Small tables with named rows and columns. After each table, cells are looked up by row and column.

zadezur:
columns: lor, bik, fusuti
fes: [69, -34, 65]
kosorit: [35, -62, -10]
beve: [37, 43, 48]
suzuve: [-65, 10, 43]
git: [-3, -23, -32]
fef: [85, 40, -78]
mab: [12, -74, -53]
vare: [60, -35, 44]
bef: [57, -89, 62]
litofiz: [-41, -37, -19]
nis: [-5, 85, -23]

What is the lor of fes in zadezur?
69
What is the bik of vare in zadezur?
-35
What is the bik of fes in zadezur?
-34
What is the lor of suzuve in zadezur?
-65
What is the lor of fef in zadezur?
85
What is the bik of git in zadezur?
-23
What is the bik of fef in zadezur?
40
What is the lor of git in zadezur?
-3
What is the bik of beve in zadezur?
43
What is the bik of suzuve in zadezur?
10
What is the lor of litofiz in zadezur?
-41
What is the bik of kosorit in zadezur?
-62
What is the fusuti of nis in zadezur?
-23
What is the fusuti of litofiz in zadezur?
-19
What is the lor of mab in zadezur?
12
What is the fusuti of git in zadezur?
-32
What is the lor of kosorit in zadezur?
35
What is the lor of nis in zadezur?
-5
Row with the largest lor: fef

Table labo
	kar	tisen	tevikud
popuzil	97	214	76
boluba	52	207	203
nadop	61	82	216
tanel	205	87	132
vunazo	204	216	91
dosis	72	214	91
zenupo	191	123	64
sek	76	74	214
dun	151	214	68

dun, tevikud -> 68
popuzil, tevikud -> 76
dun, kar -> 151
zenupo, tevikud -> 64
vunazo, tevikud -> 91
nadop, kar -> 61
sek, tisen -> 74
boluba, kar -> 52
boluba, tisen -> 207
sek, tevikud -> 214
dosis, kar -> 72
dosis, tevikud -> 91
dosis, tisen -> 214
dun, tisen -> 214
Which row has the largest kar? tanel

fug:
|  | mav | sadofo | tadil | narugil |
|---|---|---|---|---|
| kef | 202 | 72 | 222 | 213 |
| leket | 63 | 254 | 177 | 123 |
| vada | 246 | 216 | 103 | 196 |

What is the mav of leket in fug?
63
What is the sadofo of vada in fug?
216
What is the tadil of vada in fug?
103
What is the tadil of kef in fug?
222
What is the sadofo of kef in fug?
72
What is the mav of kef in fug?
202
What is the tadil of leket in fug?
177
What is the narugil of leket in fug?
123
What is the mav of vada in fug?
246
What is the narugil of kef in fug?
213

zeg:
	tir	pef	nokiri	ripif	sot	sog	par	zav	zeravom	rom
vaz	-63.612	-83.254	-11.422	-75.990	-91.500	-88.604	87.558	-71.799	36.408	90.934
rin	68.976	84.433	24.003	47.834	59.209	54.571	-48.076	74.627	-28.440	-71.173
tipilis	-72.318	-63.440	-74.910	10.851	9.160	17.368	-8.934	-72.342	-24.800	39.067
foz	23.825	-6.811	67.108	-77.886	-81.197	-89.469	82.750	3.361	74.869	26.087
peta	-10.817	21.461	-74.323	64.655	76.471	83.055	-73.897	0.367	-69.029	-38.633
rav	27.829	39.695	11.824	35.739	38.033	35.773	-34.326	35.031	-25.964	-31.228
dum	85.104	89.884	64.336	37.820	46.433	36.055	-34.465	88.858	-3.961	-71.165

sot of foz is -81.197
pef of tipilis is -63.440
nokiri of peta is -74.323
par of peta is -73.897
sog of dum is 36.055
zeravom of rin is -28.440
tir of peta is -10.817
zav of vaz is -71.799
zeravom of rav is -25.964
ripif of vaz is -75.990
nokiri of dum is 64.336
tir of foz is 23.825
zeravom of dum is -3.961
zeravom of foz is 74.869
sot of tipilis is 9.160
sog of foz is -89.469
pef of rin is 84.433
ripif of foz is -77.886
Row with the largest pef: dum

Table lis
         fumar   vid   zok  masiz  bese
vik       5702  4087  4063   7907  6691
bomom     3194  5127  4666   3583  2838
gumeven   4311  4721  4980   4236  3782
vomu      4514  2560  4319   2382  5303
todit     1398  6765  6836   3881  4488
vaful     5225  2963  2070   5750  4721
bisefot   4985  3694  6193   4803  3788
zod       4498  4420  3452   4458  4104

What is the bese of vomu in lis? 5303
What is the zok of vaful in lis? 2070
What is the fumar of todit in lis? 1398
What is the zok of vik in lis? 4063
What is the zok of todit in lis? 6836
What is the masiz of todit in lis? 3881
What is the vid of vomu in lis? 2560
What is the masiz of gumeven in lis? 4236
What is the masiz of bomom in lis? 3583
Row with the largest masiz: vik

fikini
|  | zoli | vemor | nefigo | dosuge | raku |
|---|---|---|---|---|---|
| zar | 33 | 77 | 91 | 56 | 26 |
| pizuno | 21 | 20 | 71 | 4 | 79 |
| nafi | 49 | 8 | 40 | 25 | 95 |
| safufig | 81 | 78 | 33 | 94 | 31 |
| rapu | 52 | 94 | 72 | 78 | 12 |
| geroku | 42 | 89 | 84 | 70 | 16 |
| pifinuf | 76 | 87 | 42 | 98 | 22 |
| voni | 42 | 3 | 45 | 13 | 97 |

safufig, raku -> 31
voni, dosuge -> 13
zar, vemor -> 77
geroku, zoli -> 42
nafi, raku -> 95
safufig, vemor -> 78
rapu, zoli -> 52
zar, nefigo -> 91

som
fields: gug, vuti
ved: [4.032, 6.633]
garir: [4.143, 4.593]
noz: [5.495, 6.554]
kodur: [7.446, 4.948]
vosuri: [1.401, 7.284]
setovak: [2.131, 6.037]
kesut: [7.957, 4.263]
kunamiz: [3.493, 7.917]
ginusit: [4.273, 7.765]
gorini: [3.849, 6.447]
veb: [2.597, 6.522]
dabag: [3.893, 7.322]

What is the vuti of garir in som?
4.593
What is the gug of ginusit in som?
4.273
What is the gug of vosuri in som?
1.401
What is the vuti of dabag in som?
7.322
What is the vuti of vosuri in som?
7.284
What is the vuti of kodur in som?
4.948
What is the gug of gorini in som?
3.849
What is the vuti of setovak in som?
6.037
What is the vuti of ved in som?
6.633
What is the vuti of ginusit in som?
7.765
What is the vuti of kesut in som?
4.263
What is the vuti of noz in som?
6.554
What is the gug of dabag in som?
3.893
What is the vuti of veb in som?
6.522
What is the gug of kunamiz in som?
3.493
What is the gug of noz in som?
5.495
What is the gug of setovak in som?
2.131

folub.csv
,zema,neru,ludomi,beruta,tuludip,zav,deloru,bem,sez
sovit,0.351,0.775,0.800,0.340,0.218,0.432,0.216,0.748,0.311
lopo,0.418,0.598,0.612,0.437,0.333,0.444,0.389,0.634,0.392
lir,0.324,0.329,0.376,0.639,0.527,0.318,0.626,0.460,0.375
mem,0.333,0.649,0.670,0.451,0.304,0.409,0.350,0.662,0.336
piz,0.381,0.437,0.482,0.542,0.487,0.384,0.534,0.516,0.403
lusif,0.433,0.503,0.525,0.508,0.448,0.444,0.478,0.538,0.446
famu,0.408,0.576,0.606,0.480,0.386,0.448,0.407,0.595,0.413
gez,0.532,0.705,0.650,0.354,0.433,0.568,0.313,0.559,0.493

ludomi of mem: 0.670
tuludip of lusif: 0.448
tuludip of sovit: 0.218
zema of mem: 0.333
beruta of mem: 0.451
sez of lusif: 0.446
sez of sovit: 0.311

Table netut
         bot  mefe  bavigin  fimi  tosebo
fak       24    35       22   -10     -15
tila      40   -20       32   -19      -4
ved       20    31       19    -5     -23
dafunan   42   -21       32   -14      -4
met       34    50       -5    -2       1
pivar     51    11      -24    18       4
dab        5    11        5    23     -56
lev        2    10        3    26     -61
bemo      53    -2       27    13      -6
bebema    48    18      -17    30      -7

tosebo of tila = -4
tosebo of dafunan = -4
bot of tila = 40
bavigin of lev = 3
mefe of dab = 11
bavigin of bebema = -17
tosebo of bebema = -7
fimi of bebema = 30
fimi of pivar = 18
bavigin of pivar = -24
fimi of dafunan = -14
fimi of lev = 26
mefe of bemo = -2
mefe of tila = -20
mefe of met = 50
bavigin of bemo = 27
mefe of lev = 10
bavigin of dafunan = 32
mefe of ved = 31

